Below are the code and all the weights of a small trained network. Each question names an input and a class and asks about switching units off, where a switched-off unit gives its printed mean instead of its output.

import numpy as np


def w(rows, s, z=0):
    codes = np.array(rows[::2]) - 128.0
    scale = np.full(codes.shape[1], s)
    scale[-1] = z or s
    return codes * scale


def norm(h):
    return h / np.sqrt((h * h).mean(-1, keepdims=True) + 1e-5)


def f(y):
    return np.maximum(y, 0)


def log_softmax(a):
    a = a - a.max(-1, keepdims=True)
    return a - np.log(np.exp(a).sum(-1, keepdims=True))


def net(x, mask):
    res = np.array(x, float).reshape(1, 6) / 4 @ E
    u = 0
    for l in range(2):
        y = f(norm(res) @ A[l][:, :-1].T + A[l][:, -1])
        res = res + np.where(mask[u : u + 7], y, B[l][:, -1]) @ B[l][:, :-1]
        u += 7
    return log_softmax(norm(res)[-1] @ U[:, :-1].T + U[:, -1])


A, B = {}, {}
E = w([
[106,69,129,115,112,156],'x0',
[115,143,96,101,137,140],'x1',
[135,131,127,122,128,125],'x2',
[188,84,49,142,177,92],'x3',
[145,126,139,127,123,118],'x4',
[197,170,71,174,2,230],'x5',
],0.0099)
A[0] = w([
[64,130,202,69,152,72,77],'0.n1',
[92,216,249,63,103,155,45],'0.n2',
[146,148,119,114,147,133,2],'0.n3',
[65,174,226,76,96,190,54],'0.n4',
[179,76,56,128,178,106,131],'0.n5',
[94,173,201,96,149,188,67],'0.n6',
[131,167,141,143,80,165,71],'0.n7',
],0.011,0.0096)
B[0] = w([
[100,183,182,123,145,171,254],'0.n1',
[109,124,63,208,130,33,223],'0.n2',
[98,125,131,163,148,180,128],'0.n3',
[101,5,40,222,124,87,223],'0.n4',
[146,119,114,190,143,105,248],'0.n5',
[84,54,102,130,133,99,179],'0.n6',
[118,163,159,125,71,165,189],'0.n7',
],0.015,0.0059)
A[1] = w([
[94,160,125,28,132,67,3],'1.n1',
[108,169,163,164,86,128,61],'1.n2',
[62,84,115,186,114,61,146],'1.n3',
[186,184,132,179,168,79,101],'1.n4',
[172,201,143,100,32,248,127],'1.n5',
[179,109,204,139,173,187,68],'1.n6',
[45,147,224,63,194,90,96],'1.n7',
],0.012,0.0074)
B[1] = w([
[91,156,192,138,172,108,130],'1.n1',
[171,131,97,128,147,124,144],'1.n2',
[158,176,74,141,90,120,252],'1.n3',
[95,91,106,146,79,128,185],'1.n4',
[97,178,233,78,160,169,210],'1.n5',
[107,115,73,148,102,139,136],'1.n6',
[122,160,178,54,110,247,200],'1.n7',
],0.015,0.011)
U = w([
[117,76,44,220,59,9,10],'0',
[144,201,246,48,123,171,246],'1',
],0.014,0.0013)

Each question gives the input, the list of numbers given to net, and the class t.
The units are the neurons (one row each of A and B). Each row of codes is followed by its name. A weight is (code - 128) times the scale printed after its matrix; where a second scale follows, it is the last column's (A, B and U).
mask holds one flag per neuron, layer by layer. A switched-off neuron (its flag False) gives its mean, the last column of its row in B, instead of its output. The means were averaged over made-up inputs and are rounded, as every weight is.
A unit's drop is (log p(t) with every unit on - log p(t) with that unit switched off) / (log p(t) with every unit on - log p(t) with every unit switched off).
The circuit of an input: a set's keep is (log p(t) with only the set's units on - log p(t) with every unit switched off) / (log p(t) with every unit on - log p(t) with every unit switched off). Starting from the 12 units with the biggest drops (on a tie, the unit counted first), units are removed one at a time, each time the one whose removal leaves the highest keep (on an exact tie, the one counted first), for as long as the keep stays at least 0.8.
circuit, biggest first: the units of the circuit, biggest drop first
top k neurons: the k neurons with the biggest drops, biggest first
k most important neurons of layer l: the k neurons of layer l with the biggest drops, biggest first
drop when u is switched off: that unit's drop, to one decimal
input [2,4,-8,2,-8,-3], class 1: circuit, biggest first -> (0.n4)
input [-3,1,-6,-7,-1,-7], class 0: 2 most important neurons of layer 0 -> (0.n2; 0.n4)
input [-4,-1,1,6,5,8], class 1: top 3 neurons -> (0.n4; 0.n2; 1.n5)
input [8,-3,-8,-3,4,-3], class 0: top 2 neurons -> (0.n4; 1.n5)
input [6,0,-3,6,-3,-7], class 1: top 2 neurons -> (0.n4; 0.n2)
input [4,7,-5,2,0,3], class 1: top 3 neurons -> (0.n4; 0.n2; 0.n6)
input [-1,8,-1,7,-3,8], class 1: top 2 neurons -> (0.n4; 0.n2)
input [-1,-7,-8,5,8,-6], class 1: 3 most important neurons of layer 0 -> (0.n4; 0.n2; 0.n1)
input [5,-2,8,6,6,8], class 1: top 3 neurons -> (0.n4; 0.n2; 1.n5)
input [4,-4,-2,0,-5,2], class 1: drop when 0.n4 is switched off -> 1.5
input [2,-2,0,-8,1,-7], class 0: drop when 0.n4 is switched off -> 1.4
input [0,-8,-8,-8,-7,7], class 0: drop when 0.n4 is switched off -> 1.5
